Below are the code and all the weights of a small trained network. Each question names an input and a class and asks about switching units off, where a switched-off unit gives its printed mean instead of its output.

import numpy as np


def w(rows, s, z=0):
    codes = np.array(rows[::2]) - 128.0
    scale = np.full(codes.shape[1], s)
    scale[-1] = z or s
    return codes * scale


def f(y):
    return y / 2 * (1 + np.tanh(0.7978845608 * (y + 0.044715 * y**3)))


def log_softmax(a):
    a = a - a.max(-1, keepdims=True)
    return a - np.log(np.exp(a).sum(-1, keepdims=True))


def net(x, mask):
    res = np.array(x, float).reshape(1, 6) / 4 @ E
    y = f(res @ A[0][:, :-1].T + A[0][:, -1])
    res = res + np.where(mask, y, B[0][:, -1]) @ B[0][:, :-1]
    return log_softmax(res[-1] @ U[:, :-1].T + U[:, -1])


A, B = {}, {}
E = w([
[128,126,129,128,128,129,127,128,128],'x0',
[129,125,128,128,127,129,127,128,128],'x1',
[145,136,127,120,175,131,137,56,74],'x2',
[128,130,128,128,129,128,129,128,128],'x3',
[79,128,114,124,84,109,128,67,182],'x4',
[125,133,13,126,129,120,134,140,110],'x5',
],0.011)
A[0] = w([
[136,129,140,128,140,129,130,126,120,119],'N0',
[97,138,150,129,112,118,129,17,172,18],'N1',
[114,125,71,138,146,135,117,140,91,150],'N2',
[143,128,165,122,154,134,131,123,98,125],'N3',
[132,130,180,133,102,120,122,254,167,69],'N4',
[115,129,101,125,119,128,129,132,158,115],'N5',
[141,129,163,125,150,133,133,121,99,123],'N6',
[93,121,133,133,117,133,122,58,161,128],'N7',
[109,132,80,128,115,126,129,135,180,118],'N8',
[136,128,141,127,141,129,131,126,120,116],'N9',
[148,139,36,129,156,124,129,133,71,19],'N10',
[119,128,119,123,128,133,128,129,138,111],'N11',
[110,129,89,126,112,134,134,137,176,117],'N12',
[140,128,158,122,149,131,132,124,103,123],'N13',
[126,138,86,128,151,126,129,22,101,1],'N14',
[126,123,145,138,119,136,112,192,154,176],'N15',
[121,130,122,124,131,133,127,124,131,117],'N16',
[121,127,119,122,124,130,129,129,137,107],'N17',
[132,128,130,132,124,123,123,134,124,140],'N18',
[104,133,220,132,109,130,123,122,201,49],'N19',
[151,129,175,123,160,134,134,118,93,124],'N20',
[152,132,181,131,153,126,132,124,76,133],'N21',
[153,139,105,128,155,130,129,246,92,44],'N22',
[116,128,114,122,128,133,128,128,142,116],'N23',
[129,128,130,132,125,124,122,132,122,137],'N24',
[129,129,131,123,133,132,131,129,128,116],'N25',
[130,128,128,129,128,127,127,129,128,133],'N26',
[136,126,126,134,122,96,129,91,91,163],'N27',
[98,129,66,127,95,124,132,141,182,115],'N28',
[128,127,126,127,128,128,128,128,130,123],'N29',
],0.014,0.0081)
B[0] = w([
[118,130,132,136,131,132,107,123,132,130],'N0',
[103,127,185,88,190,250,194,144,157,212],'N1',
[125,139,145,99,107,103,201,120,149,220],'N2',
[119,128,129,155,139,152,55,129,128,171],'N3',
[103,123,180,90,194,242,192,138,156,254],'N4',
[136,130,118,150,117,101,81,122,114,157],'N5',
[118,128,126,154,141,147,61,131,128,165],'N6',
[148,126,118,89,138,123,217,158,125,221],'N7',
[141,132,113,166,111,83,43,122,101,200],'N8',
[124,127,128,139,131,136,104,127,130,129],'N9',
[109,117,191,82,195,250,205,152,163,215],'N10',
[131,128,127,137,126,116,119,124,119,125],'N11',
[130,122,120,162,106,83,50,109,111,187],'N12',
[119,132,137,147,130,148,67,120,133,157],'N13',
[149,128,86,92,61,17,238,131,130,198],'N14',
[138,134,117,83,127,114,228,117,130,229],'N15',
[127,129,126,134,126,120,129,130,121,125],'N16',
[132,129,123,137,126,118,116,124,120,124],'N17',
[123,129,129,125,128,133,141,119,127,136],'N18',
[154,130,65,96,81,38,235,125,108,231],'N19',
[118,123,122,165,146,156,35,136,124,188],'N20',
[105,133,137,163,137,166,31,124,132,201],'N21',
[143,124,90,94,68,31,240,101,126,223],'N22',
[130,134,122,138,124,114,114,127,117,133],'N23',
[127,128,131,124,125,135,133,120,131,134],'N24',
[129,126,124,131,131,128,121,129,131,122],'N25',
[127,127,129,129,130,128,131,125,127,131],'N26',
[132,119,153,129,128,163,139,159,137,184],'N27',
[142,131,112,179,106,71,12,117,101,233],'N28',
[125,131,129,128,130,123,128,128,124,126],'N29',
],0.017,0.007)
U = w([
[101,121,190,116,213,213,132,150,152,204],'0',
[164,131,78,113,57,55,158,118,118,131],'1',
[123,131,116,212,123,117,8,110,93,2],'2',
],0.011,0.0015)

Each question gives the input, the list of numbers given to net, and the class t.
The units are the neurons (one row each of A and B). Each row of codes is followed by its name. A weight is (code - 128) times the scale printed after its matrix; where a second scale follows, it is the last column's (A, B and U).
mask holds one flag per neuron, in row order. A switched-off neuron (its flag False) gives its mean, the last column of its row in B, instead of its output. The means were averaged over made-up inputs and are rounded, as every weight is.
A unit's drop is (log p(t) with every unit on - log p(t) with that unit switched off) / (log p(t) with every unit on - log p(t) with every unit switched off).
The circuit of an input: a set's keep is (log p(t) with only the set's units on - log p(t) with every unit switched off) / (log p(t) with every unit on - log p(t) with every unit switched off). Starting from the 12 units with the biggest drops (on a tie, the unit counted first), units are removed one at a time, each time the one whose removal leaves the highest keep (on an exact tie, the one counted first), for as long as the keep stays at least 0.8.
circuit, biggest first: the units of the circuit, biggest drop first
most important unit: the unit with the biggest drop
top k neurons: the k neurons with the biggest drops, biggest first
drop of u: that unit's drop, to one decimal
input [-5,8,4,-6,8,-3], class 0: circuit, biggest first : N1
input [-7,-8,0,-8,1,-8], class 1: top 3 neurons : N19, N10, N4
input [-4,2,0,-5,1,8], class 2: top 2 neurons : N28, N19
input [4,6,-4,-7,-8,1], class 1: top 2 neurons : N22, N1
input [4,-3,3,-8,0,3], class 0: top 2 neurons : N22, N19
input [-6,-7,0,1,4,-8], class 1: top 3 neurons : N19, N4, N10
input [-6,6,2,5,0,7], class 0: top 2 neurons : N10, N19
input [-4,1,2,3,-5,0], class 2: top 2 neurons : N4, N1
input [-7,5,3,8,4,0], class 0: top 3 neurons : N19, N1, N22
input [-5,8,-8,-8,2,-5], class 1: top 2 neurons : N19, N1
input [-8,2,5,6,5,-1], class 0: top 2 neurons : N1, N19
input [-4,0,1,-8,-2,5], class 0: top 3 neurons : N10, N19, N14
input [1,-1,0,4,4,-7], class 1: top 3 neurons : N19, N4, N10
input [8,-2,2,1,7,-1], class 0: most important unit : N1
input [-4,8,-6,1,1,5], class 2: top 2 neurons : N28, N19
input [1,-5,-5,-3,1,-4], class 1: top 2 neurons : N19, N1
input [-6,-2,3,4,-6,0], class 2: top 2 neurons : N4, N1
input [-3,4,6,-1,-4,5], class 0: drop of N10 : 3.1
input [2,5,0,-6,3,-6], class 1: drop of N14 : -0.1
input [-6,-5,4,7,-3,7], class 0: most important unit : N10
input [-4,-6,7,-8,0,0], class 2: drop of N21 : 0.2
input [-6,2,5,-3,-4,8], class 0: drop of N10 : 7.0
